Below are the code and all the weights of a small trained network. Each question names an input and a class and asks about switching units off, where a switched-off unit gives its printed mean instead of its output.

import numpy as np


def w(rows, s, z=0):
    codes = np.array(rows[::2]) - 128.0
    scale = np.full(codes.shape[1], s)
    scale[-1] = z or s
    return codes * scale


def norm(h):
    return h / np.sqrt((h * h).mean(-1, keepdims=True) + 1e-5)


def f(y):
    return np.maximum(y, 0)


def log_softmax(a):
    a = a - a.max(-1, keepdims=True)
    return a - np.log(np.exp(a).sum(-1, keepdims=True))


def net(x, mask):
    res = np.array(x, float).reshape(1, 4) / 4 @ E
    u = 0
    for l in range(4):
        y = f(norm(res) @ A[l][:, :-1].T + A[l][:, -1])
        res = res + np.where(mask[u : u + 9], y, B[l][:, -1]) @ B[l][:, :-1]
        u += 9
    return log_softmax(norm(res)[-1] @ U[:, :-1].T + U[:, -1])


A, B = {}, {}
E = w([
[59,61,71,225],'x0',
[117,177,167,235],'x1',
[162,77,154,170],'x2',
[172,117,3,88],'x3',
],0.0078)
A[0] = w([
[96,18,53,109,2],'0.n0',
[75,8,82,173,73],'0.n1',
[143,100,117,217,99],'0.n2',
[140,99,194,61,44],'0.n3',
[186,77,171,116,141],'0.n4',
[46,177,198,117,34],'0.n5',
[75,119,61,134,64],'0.n6',
[130,156,143,96,90],'0.n7',
[107,168,133,78,64],'0.n8',
],0.011,0.0084)
B[0] = w([
[172,14,87,121,195],'0.n0',
[143,96,47,182,253],'0.n1',
[133,105,134,194,209],'0.n2',
[163,2,161,134,160],'0.n3',
[96,65,155,96,192],'0.n4',
[28,153,163,101,167],'0.n5',
[153,68,138,188,171],'0.n6',
[152,108,117,159,149],'0.n7',
[129,84,107,143,149],'0.n8',
],0.0092,0.005)
A[1] = w([
[155,173,136,165,109],'1.n0',
[216,128,117,124,170],'1.n1',
[123,111,32,81,116],'1.n2',
[111,124,92,87,52],'1.n3',
[143,142,60,68,2],'1.n4',
[129,120,56,105,103],'1.n5',
[203,189,181,104,117],'1.n6',
[69,132,143,154,135],'1.n7',
[9,134,151,92,60],'1.n8',
],0.013,0.0069)
B[1] = w([
[161,107,147,114,157],'1.n0',
[66,129,129,103,236],'1.n1',
[205,116,129,118,254],'1.n2',
[142,152,103,116,144],'1.n3',
[148,247,124,155,165],'1.n4',
[173,125,119,125,208],'1.n5',
[72,87,76,119,193],'1.n6',
[129,169,102,144,191],'1.n7',
[142,180,197,88,171],'1.n8',
],0.014,0.0056)
A[2] = w([
[184,174,105,100,41],'2.n0',
[73,204,191,121,16],'2.n1',
[74,130,131,194,89],'2.n2',
[138,158,143,218,3],'2.n3',
[180,220,254,179,98],'2.n4',
[104,136,80,172,27],'2.n5',
[106,176,140,147,71],'2.n6',
[143,189,136,145,93],'2.n7',
[57,200,186,121,4],'2.n8',
],0.009,0.0055)
B[2] = w([
[174,175,167,88,179],'2.n0',
[62,188,165,101,192],'2.n1',
[148,161,95,161,216],'2.n2',
[202,196,99,144,176],'2.n3',
[146,169,205,2,252],'2.n4',
[83,190,65,154,157],'2.n5',
[148,112,173,97,154],'2.n6',
[151,79,165,85,161],'2.n7',
[24,204,155,137,189],'2.n8',
],0.0068,0.0028)
A[3] = w([
[13,180,72,94,196],'3.n0',
[168,135,8,55,182],'3.n1',
[120,128,70,86,172],'3.n2',
[43,125,131,98,120],'3.n3',
[42,145,161,139,14],'3.n4',
[170,186,40,98,78],'3.n5',
[116,153,115,81,61],'3.n6',
[106,151,89,202,77],'3.n7',
[143,181,233,254,254],'3.n8',
],0.011,0.0055)
B[3] = w([
[63,122,141,208,190],'3.n0',
[133,145,236,192,254],'3.n1',
[95,106,183,175,188],'3.n2',
[67,95,69,144,163],'3.n3',
[106,179,139,110,143],'3.n4',
[150,192,157,172,177],'3.n5',
[117,92,147,155,141],'3.n6',
[91,121,89,108,165],'3.n7',
[157,159,37,4,230],'3.n8',
],0.011,0.0087)
U = w([
[155,183,70,61,115],'0',
[123,75,73,84,1],'1',
[179,44,113,228,122],'2',
[25,114,162,180,143],'3',
[179,192,208,168,237],'4',
[121,151,3,184,107],'5',
[103,41,184,60,122],'6',
[41,211,159,62,126],'7',
],0.025,0.0045)

Each question gives the input, the list of numbers given to net, and the class t.
The units are the neurons (one row each of A and B). Each row of codes is followed by its name. A weight is (code - 128) times the scale printed after its matrix; where a second scale follows, it is the last column's (A, B and U).
mask holds one flag per neuron, layer by layer. A switched-off neuron (its flag False) gives its mean, the last column of its row in B, instead of its output. The means were averaged over made-up inputs and are rounded, as every weight is.
A unit's drop is (log p(t) with every unit on - log p(t) with that unit switched off) / (log p(t) with every unit on - log p(t) with every unit switched off).
The circuit of an input: a set's keep is (log p(t) with only the set's units on - log p(t) with every unit switched off) / (log p(t) with every unit on - log p(t) with every unit switched off). Starting from the 12 units with the biggest drops (on a tie, the unit counted first), units are removed one at a time, each time the one whose removal leaves the highest keep (on an exact tie, the one counted first), for as long as the keep stays at least 0.8.
circuit, biggest first: the units of the circuit, biggest drop first
most important unit: the unit with the biggest drop
k most important neurons: the k neurons with the biggest drops, biggest first
top k neurons in layer l: the k neurons of layer l with the biggest drops, biggest first
drop when u is switched off: that unit's drop, to one decimal
input [-8,-8,-6,-1], class 4: circuit, biggest first -> 3.n1; 3.n8
input [-6,5,-1,1], class 3: most important unit -> 1.n6
input [-6,1,2,-3], class 6: circuit, biggest first -> 0.n3; 3.n1
input [-2,1,6,-2], class 6: 2 most important neurons -> 0.n4; 0.n1
input [2,-8,-1,7], class 4: circuit, biggest first -> 3.n1; 3.n5
input [6,-8,-7,-6], class 2: top 3 neurons in layer 0 -> 0.n0; 0.n1; 0.n6
input [-3,0,1,-3], class 7: 2 most important neurons -> 0.n5; 0.n0
input [0,-8,3,8], class 4: 2 most important neurons -> 3.n1; 1.n4
input [-6,7,6,-3], class 7: 2 most important neurons -> 0.n1; 1.n2
input [-6,1,-1,3], class 3: 3 most important neurons -> 1.n6; 0.n1; 1.n1
input [1,-1,0,4], class 2: 2 most important neurons -> 0.n0; 0.n6
input [-7,0,-4,-6], class 7: 2 most important neurons -> 0.n5; 1.n8
input [0,-4,-2,-2], class 6: 3 most important neurons -> 0.n3; 0.n1; 3.n0
input [-5,-3,1,-1], class 6: top 2 neurons in layer 0 -> 0.n3; 0.n4
input [-3,-2,7,-7], class 6: drop when 0.n3 is switched off -> 0.2
input [-3,1,1,-4], class 7: drop when 1.n6 is switched off -> 0.0
input [-7,0,4,-2], class 6: drop when 0.n3 is switched off -> 0.4
input [-6,-4,-3,-2], class 6: top neuron in layer 2 -> 2.n8
